Here is a tiny trained network, its code and every weight. The questions are about switching its units off for an input and a class, where a switched-off unit gives its printed mean instead of its output.

import numpy as np


def w(rows, s, z=0):
    codes = np.array(rows[::2]) - 128.0
    scale = np.full(codes.shape[1], s)
    scale[-1] = z or s
    return codes * scale


def f(y):
    return np.maximum(y, 0)


def log_softmax(a):
    a = a - a.max(-1, keepdims=True)
    return a - np.log(np.exp(a).sum(-1, keepdims=True))


def net(x, mask):
    res = np.array(x, float).reshape(1, 2) / 4 @ E
    y = f(res @ A[0][:, :-1].T + A[0][:, -1])
    res = res + np.where(mask, y, B[0][:, -1]) @ B[0][:, :-1]
    return log_softmax(res[-1] @ U[:, :-1].T + U[:, -1])


A, B = {}, {}
E = w([
[87,77,152,111,170,156,15,146,127],'x0',
[108,172,93,108,113,251,153,86,176],'x1',
],0.012)
A[0] = w([
[139,23,201,126,189,21,69,197,57,167],'n0',
[110,119,151,159,149,62,96,105,56,42],'n1',
[175,133,109,167,88,78,181,112,103,233],'n2',
[54,114,171,71,233,163,88,140,136,8],'n3',
[166,129,111,154,94,61,202,61,78,5],'n4',
[186,76,196,112,114,62,157,219,61,63],'n5',
[179,112,205,108,65,129,224,93,93,10],'n6',
[122,200,53,136,75,211,160,75,165,3],'n7',
[120,190,127,48,151,219,80,97,130,187],'n8',
[139,125,174,62,77,160,132,113,136,250],'n9',
[87,124,99,138,169,197,38,201,152,2],'n10',
[110,152,78,142,75,179,112,57,221,10],'n11',
[188,148,89,147,110,115,190,64,139,5],'n12',
[78,92,134,113,202,146,76,201,159,25],'n13',
[48,83,172,85,139,98,38,131,104,18],'n14',
[169,119,184,136,82,40,115,167,72,7],'n15',
[1,131,88,96,140,231,118,112,219,8],'n16',
[73,58,176,60,231,137,54,210,97,145],'n17',
[186,161,105,141,60,100,193,119,162,11],'n18',
],0.0099,0.0077)
B[0] = w([
[58,168,111,104,207,215,113,27,110,250],'n0',
[85,243,58,214,198,99,85,71,39,157],'n1',
[99,47,192,35,148,189,195,114,204,194],'n2',
[226,50,136,198,60,38,106,216,170,162],'n3',
[252,70,197,134,50,43,117,216,195,156],'n4',
[105,194,48,205,212,150,48,69,28,178],'n5',
[190,156,146,179,89,80,49,189,139,151],'n6',
[154,217,89,209,102,55,43,124,67,185],'n7',
[65,157,148,109,213,197,113,61,148,197],'n8',
[38,74,198,38,192,172,234,78,239,182],'n9',
[238,161,103,181,64,77,35,188,125,163],'n10',
[59,207,17,241,128,80,48,68,39,165],'n11',
[220,60,107,170,55,54,89,228,142,156],'n12',
[201,62,141,179,47,62,139,193,174,163],'n13',
[191,57,149,143,31,79,133,207,201,174],'n14',
[161,213,47,237,90,50,27,87,14,163],'n15',
[112,230,67,195,161,128,21,85,40,182],'n16',
[179,59,195,70,46,90,188,195,157,222],'n17',
[197,60,164,207,49,41,102,220,189,161],'n18',
],0.011,0.018)
U = w([
[114,182,72,220,179,99,111,95,28,23],'0',
[212,111,159,141,142,51,97,251,179,2],'1',
[63,99,170,60,199,188,194,76,164,248],'2',
],0.015,0.0078)

Each question gives the input, the list of numbers given to net, and the class t.
The units are the neurons (one row each of A and B). Each row of codes is followed by its name. A weight is (code - 128) times the scale printed after its matrix; where a second scale follows, it is the last column's (A, B and U).
mask holds one flag per neuron, in row order. A switched-off neuron (its flag False) gives its mean, the last column of its row in B, instead of its output. The means were averaged over made-up inputs and are rounded, as every weight is.
A unit's drop is (log p(t) with every unit on - log p(t) with that unit switched off) / (log p(t) with every unit on - log p(t) with every unit switched off).
most important unit: the unit with the biggest drop
k most important neurons: the k neurons with the biggest drops, biggest first
drop when u is switched off: that unit's drop, to one decimal
input [7,-8], class 0: 3 most important neurons => (n0 n5 n1)
input [5,-8], class 0: most important unit => n0
input [-8,-7], class 1: 2 most important neurons => (n4 n2)
input [2,-3], class 2: 3 most important neurons => (n7 n16 n11)
input [3,3], class 2: 3 most important neurons => (n7 n15 n5)
input [3,-3], class 2: 2 most important neurons => (n0 n7)
input [-1,-3], class 2: 3 most important neurons => (n7 n16 n11)
input [-4,1], class 1: 2 most important neurons => (n0 n8)
input [7,6], class 1: 3 most important neurons => (n3 n0 n17)
input [7,-7], class 0: 4 most important neurons => (n0 n1 n5 n15)
input [4,-6], class 0: drop when n0 is switched off => 0.6
input [-3,3], class 2: drop when n16 is switched off => 0.1
input [5,-6], class 0: drop when n0 is switched off => 8.7
